Below are the code and all the weights of a small trained network. Each question names an input and a target symbol and asks about switching units off, where a switched-off unit gives its printed mean instead of its output.

import numpy as np


def w(rows, s, z=0):
    codes = np.array(rows[::2]) - 128.0
    scale = np.full(codes.shape[1], s)
    scale[-1] = z or s
    return codes * scale


def norm(h):
    return h / np.sqrt((h * h).mean(-1, keepdims=True) + 1e-5)


def f(y):
    return np.maximum(y, 0)


def softmax(a):
    e = np.exp(a - a.max(-1, keepdims=True))
    return e / e.sum(-1, keepdims=True)


def log_softmax(a):
    a = a - a.max(-1, keepdims=True)
    return a - np.log(np.exp(a).sum(-1, keepdims=True))


def net(x, mask):
    ids = ['ΓΘΛΨβδεημπστ'.index(c) for c in x.split()]
    T = len(ids)
    res = E[ids] + P[:T]
    u = 0
    for l in range(3):
        r = norm(res)
        for j in range(2):
            rows = slice(2 * j, 2 * j + 2)
            q, k, v = (r @ M[l][rows].T for M in (Q, K, V))
            z = softmax(np.where(np.tri(T) > 0, q @ k.T / 2**0.5, -1e9)) @ v
            o = O[l][rows]
            res = res + np.where(mask[u + j], z, o[:, -1]) @ o[:, :-1]
        u += 2
        y = f(norm(res) @ A[l][:, :-1].T + A[l][:, -1])
        res = res + np.where(mask[u : u + 4], y, B[l][:, -1]) @ B[l][:, :-1]
        u += 4
    return log_softmax(norm(res)[-1] @ U[:, :-1].T + U[:, -1])


Q, K, V, O, A, B = {}, {}, {}, {}, {}, {}
E = w([
[131,102,139,110],'Γ',
[155,142,138,100],'Θ',
[130,105,138,111],'Λ',
[127,111,143,109],'Ψ',
[104,163,121,134],'β',
[5,20,114,49],'δ',
[127,106,140,110],'ε',
[125,114,140,113],'η',
[126,110,141,111],'μ',
[128,115,142,109],'π',
[123,114,139,114],'σ',
[156,101,57,160],'τ',
],0.028)
P = w([
[106,118,166,248],'0',
[148,111,111,64],'1',
[131,125,115,70],'2',
[128,124,115,79],'3',
[121,117,122,87],'4',
[111,109,132,96],'5',
[103,100,142,105],'6',
],0.016)
Q[0] = w([
[228,179,222,100],'0.h0',
[159,254,179,175],'0.h0',
[145,86,167,19],'0.h1',
[5,189,129,75],'0.h1',
],0.0064)
K[0] = w([
[247,176,215,122],'0.h0',
[238,254,144,180],'0.h0',
[126,102,74,202],'0.h1',
[187,224,91,195],'0.h1',
],0.0066)
V[0] = w([
[34,37,131,110],'0.h0',
[1,200,55,136],'0.h0',
[200,124,73,119],'0.h1',
[201,100,139,128],'0.h1',
],0.0086)
O[0] = w([
[185,200,145,2,253],'0.h0',
[15,83,142,92,60],'0.h0',
[137,184,43,109,195],'0.h1',
[206,157,95,124,166],'0.h1',
],0.008,0.0035)
A[0] = w([
[252,137,123,125,254],'0.n0',
[173,125,176,169,18],'0.n1',
[150,105,230,210,95],'0.n2',
[126,151,88,41,199],'0.n3',
],0.012,0.0035)
B[0] = w([
[8,115,133,148,252],'0.n0',
[36,148,86,111,135],'0.n1',
[41,204,129,255,149],'0.n2',
[155,237,168,48,243],'0.n3',
],0.009,0.012)
Q[1] = w([
[67,80,125,128],'1.h0',
[92,162,206,103],'1.h0',
[1,152,64,246],'1.h1',
[44,194,145,174],'1.h1',
],0.0095)
K[1] = w([
[98,143,114,115],'1.h0',
[186,97,169,126],'1.h0',
[171,163,71,3],'1.h1',
[177,112,161,106],'1.h1',
],0.02)
V[1] = w([
[224,197,114,2],'1.h0',
[116,207,84,197],'1.h0',
[124,190,96,110],'1.h1',
[18,39,148,190],'1.h1',
],0.0066)
O[1] = w([
[3,139,117,231,164],'1.h0',
[177,104,113,180,187],'1.h0',
[92,108,110,210,162],'1.h1',
[172,232,114,109,253],'1.h1',
],0.0069,0.0046)
A[1] = w([
[78,176,250,91,253],'1.n0',
[182,45,109,212,127],'1.n1',
[112,240,86,170,47],'1.n2',
[195,250,162,253,140],'1.n3',
],0.011,0.0036)
B[1] = w([
[72,166,115,179,245],'1.n0',
[74,155,135,90,146],'1.n1',
[159,63,108,68,191],'1.n2',
[244,204,193,76,167],'1.n3',
],0.011,0.012)
Q[2] = w([
[100,246,137,62],'2.h0',
[138,81,132,134],'2.h0',
[165,136,86,195],'2.h1',
[85,219,66,203],'2.h1',
],0.013)
K[2] = w([
[77,109,171,20],'2.h0',
[150,109,134,131],'2.h0',
[140,173,124,176],'2.h1',
[255,142,94,135],'2.h1',
],0.014)
V[2] = w([
[129,247,226,249],'2.h0',
[201,255,238,96],'2.h0',
[129,112,71,72],'2.h1',
[40,143,111,105],'2.h1',
],0.0069)
O[2] = w([
[247,156,92,128,182],'2.h0',
[191,185,7,74,254],'2.h0',
[123,130,99,164,122],'2.h1',
[119,170,114,121,93],'2.h1',
],0.012,0.0065)
A[2] = w([
[119,112,86,77,3],'2.n0',
[251,148,109,60,56],'2.n1',
[103,50,148,154,181],'2.n2',
[215,120,149,148,191],'2.n3',
],0.024,0.0026)
B[2] = w([
[120,186,88,110,192],'2.n0',
[247,166,244,212,250],'2.n1',
[186,140,212,174,145],'2.n2',
[123,212,72,101,153],'2.n3',
],0.014,0.016)
U = w([
[218,178,157,132,157],'Γ',
[120,180,43,67,124],'Θ',
[68,185,100,249,28],'Λ',
[107,47,185,170,254],'Ψ',
[132,107,138,129,103],'β',
[138,114,126,142,86],'δ',
[138,103,121,146,105],'ε',
[105,79,183,85,213],'η',
[122,118,131,143,92],'μ',
[126,108,136,128,109],'π',
[132,108,135,131,107],'σ',
[126,112,141,127,118],'τ',
],0.013,0.0073)

Each question gives the input, a string of symbols that net reads in full, and the target symbol t.
The units are the heads (2 rows each of Q, K, V and O) and the neurons (one row each of A and B). Each row of codes is followed by its name. A weight is (code - 128) times the scale printed after its matrix; where a second scale follows, it is the last column's (O, A, B and U).
mask holds one flag per unit, layer by layer, with each layer's heads first. A switched-off unit (its flag False) gives its mean, the last column of its rows in O or B, instead of its output. The means were averaged over made-up inputs and are rounded, as every weight is.
A unit's drop is (log p(t) with every unit on - log p(t) with that unit switched off) / (log p(t) with every unit on - log p(t) with every unit switched off).
The circuit of an input: a set's keep is (log p(t) with only the set's units on - log p(t) with every unit switched off) / (log p(t) with every unit on - log p(t) with every unit switched off). Starting from the 12 units with the biggest drops (on a tie, the unit counted first), units are removed one at a time, each time the one whose removal leaves the highest keep (on an exact tie, the one counted first), for as long as the keep stays at least 0.8.
units of the circuit, in order: the units of the circuit, biggest drop first
k most important neurons: the k neurons with the biggest drops, biggest first
k most important neurons of layer l: the k neurons of layer l with the biggest drops, biggest first
drop when u is switched off: that unit's drop, to one decimal
input τ δ Γ, target Θ: units of the circuit, in order -> (2.n1 2.h0 0.h0)
input ε Θ η β β β, target Λ: 2 most important neurons -> (1.n0 1.n2)
input β τ τ Θ τ Θ τ, target Ψ: most important neuron of layer 2 -> (2.n2)
input ε Θ τ μ σ Γ Γ, target Θ: units of the circuit, in order -> (1.h0 2.n1)
input τ μ Λ Γ τ Θ τ, target Λ: 3 most important neurons -> (2.n1 0.n0 2.n2)
input Γ β β τ Λ τ τ, target Λ: 2 most important neurons -> (1.n2 2.n1)
input Λ τ Θ Θ τ τ Θ, target Λ: 3 most important neurons of layer 2 -> (2.n1 2.n0 2.n3)
input τ Γ π β μ β, target Θ: 2 most important neurons -> (2.n1 0.n0)
input Θ τ Θ, target Θ: 3 most important neurons -> (0.n0 2.n1 1.n3)
input τ μ τ τ δ μ, target Θ: 3 most important neurons -> (2.n1 0.n3 0.n0)
input τ Θ Γ Θ, target Θ: 2 most important neurons of layer 1 -> (1.n3 1.n0)
input β τ π τ τ β β, target Λ: 2 most important neurons of layer 1 -> (1.n0 1.n3)
input δ τ τ β τ, target Θ: 2 most important neurons -> (2.n1 1.n2)
input μ ε δ ε τ π, target Θ: 2 most important neurons -> (2.n1 0.n3)
input τ β Λ β, target Θ: 4 most important neurons -> (2.n1 0.n0 1.n3 0.n3)
input τ Ψ τ Θ τ τ τ, target Ψ: most important neuron of layer 1 -> (1.n0)
input Θ β τ Θ τ β Θ, target Λ: drop when 2.n3 is switched off -> 0.0
input τ δ τ σ τ σ, target Θ: drop when 0.n3 is switched off -> 0.5
input σ Λ μ Θ μ τ τ, target Θ: drop when 2.h0 is switched off -> 0.3
input Ψ δ τ σ, target Θ: most important neuron of layer 2 -> (2.n1)
